Below is a small trained network, with its code and all its weights. Each question gives an input and a class and asks what happens when units are switched off, that is, made to give their printed mean instead of their output.

import numpy as np


def w(rows, s, z=0):
    codes = np.array(rows[::2]) - 128.0
    scale = np.full(codes.shape[1], s)
    scale[-1] = z or s
    return codes * scale


def f(y):
    return y / 2 * (1 + np.tanh(0.7978845608 * (y + 0.044715 * y**3)))


def log_softmax(a):
    a = a - a.max(-1, keepdims=True)
    return a - np.log(np.exp(a).sum(-1, keepdims=True))


def net(x, mask):
    res = np.array(x, float).reshape(1, 3) / 4 @ E
    y = f(res @ A[0][:, :-1].T + A[0][:, -1])
    res = res + np.where(mask, y, B[0][:, -1]) @ B[0][:, :-1]
    return log_softmax(res[-1] @ U[:, :-1].T + U[:, -1])


A, B = {}, {}
E = w([
[93,176,141,218,74],'x0',
[102,82,85,49,128],'x1',
[133,251,77,131,158],'x2',
],0.012)
A[0] = w([
[222,170,148,83,227,254],'n1',
[130,59,139,106,127,35],'n2',
[153,159,144,211,140,153],'n3',
[211,165,87,123,169,69],'n4',
[158,161,189,224,154,152],'n5',
[93,118,152,140,145,9],'n6',
[173,77,72,45,117,27],'n7',
[154,159,97,151,90,171],'n8',
[79,75,168,158,111,127],'n9',
[174,95,52,93,170,204],'n10',
[164,102,227,186,128,122],'n11',
[46,85,167,160,60,174],'n12',
[110,151,87,208,91,56],'n13',
[139,138,95,146,71,125],'n14',
[145,247,89,174,167,235],'n15',
[127,132,119,78,178,151],'n16',
],0.012,0.0042)
B[0] = w([
[59,69,187,77,57,200],'n1',
[200,76,81,160,52,170],'n2',
[80,74,115,97,81,199],'n3',
[86,50,148,142,105,157],'n4',
[97,26,103,47,110,218],'n5',
[156,99,145,190,117,121],'n6',
[94,75,76,143,71,189],'n7',
[119,125,93,102,116,163],'n8',
[203,166,131,208,160,176],'n9',
[78,72,205,80,48,190],'n10',
[121,112,255,178,209,194],'n11',
[177,241,142,166,176,197],'n12',
[129,102,82,149,96,183],'n13',
[167,163,30,160,141,145],'n14',
[70,131,92,82,92,248],'n15',
[115,79,178,119,74,165],'n16',
],0.0086,0.014)
U = w([
[242,150,215,226,174,2],'0',
[41,96,197,30,147,209],'1',
[85,253,107,91,187,95],'2',
[174,67,44,190,9,59],'3',
],0.0075,0.0034)

Each question gives the input, the list of numbers given to net, and the class t.
The units are the neurons (one row each of A and B). Each row of codes is followed by its name. A weight is (code - 128) times the scale printed after its matrix; where a second scale follows, it is the last column's (A, B and U).
mask holds one flag per neuron, in row order. A switched-off neuron (its flag False) gives its mean, the last column of its row in B, instead of its output. The means were averaged over made-up inputs and are rounded, as every weight is.
A unit's drop is (log p(t) with every unit on - log p(t) with that unit switched off) / (log p(t) with every unit on - log p(t) with every unit switched off).
The circuit of an input: a set's keep is (log p(t) with only the set's units on - log p(t) with every unit switched off) / (log p(t) with every unit on - log p(t) with every unit switched off). Starting from the 12 units with the biggest drops (on a tie, the unit counted first), units are removed one at a time, each time the one whose removal leaves the highest keep (on an exact tie, the one counted first), for as long as the keep stays at least 0.8.
units of the circuit, in order: the units of the circuit, biggest drop first
unit that matters most: the unit with the biggest drop
k most important neurons: the k neurons with the biggest drops, biggest first
drop of u: that unit's drop, to one decimal
input [4,-6,5], class 1: 3 most important neurons	[n5 n15 n2]
input [-3,1,-2], class 3: units of the circuit, in order	[n11]
input [4,-6,-4], class 0: units of the circuit, in order	[n11 n12]
input [-3,4,-3], class 3: units of the circuit, in order	[n2 n7]
input [8,-8,-3], class 1: 2 most important neurons	[n5 n11]
input [4,-6,2], class 1: units of the circuit, in order	[n5 n2]
input [2,-4,-2], class 0: units of the circuit, in order	[n1 n15 n11]
input [-1,3,-7], class 3: 2 most important neurons	[n2 n7]
input [7,-8,8], class 1: 2 most important neurons	[n5 n15]
input [8,-7,-3], class 1: 3 most important neurons	[n5 n11 n3]
input [5,-8,3], class 1: 2 most important neurons	[n5 n11]
input [4,-5,-1], class 1: 4 most important neurons	[n11 n5 n2 n7]
input [4,2,2], class 2: drop of n5	0.1
input [-3,-6,-4], class 0: unit that matters most	n15
input [-5,3,-4], class 3: drop of n2	0.4
input [-8,3,-4], class 3: drop of n2	0.8
input [1,5,-3], class 3: drop of n11	0.3
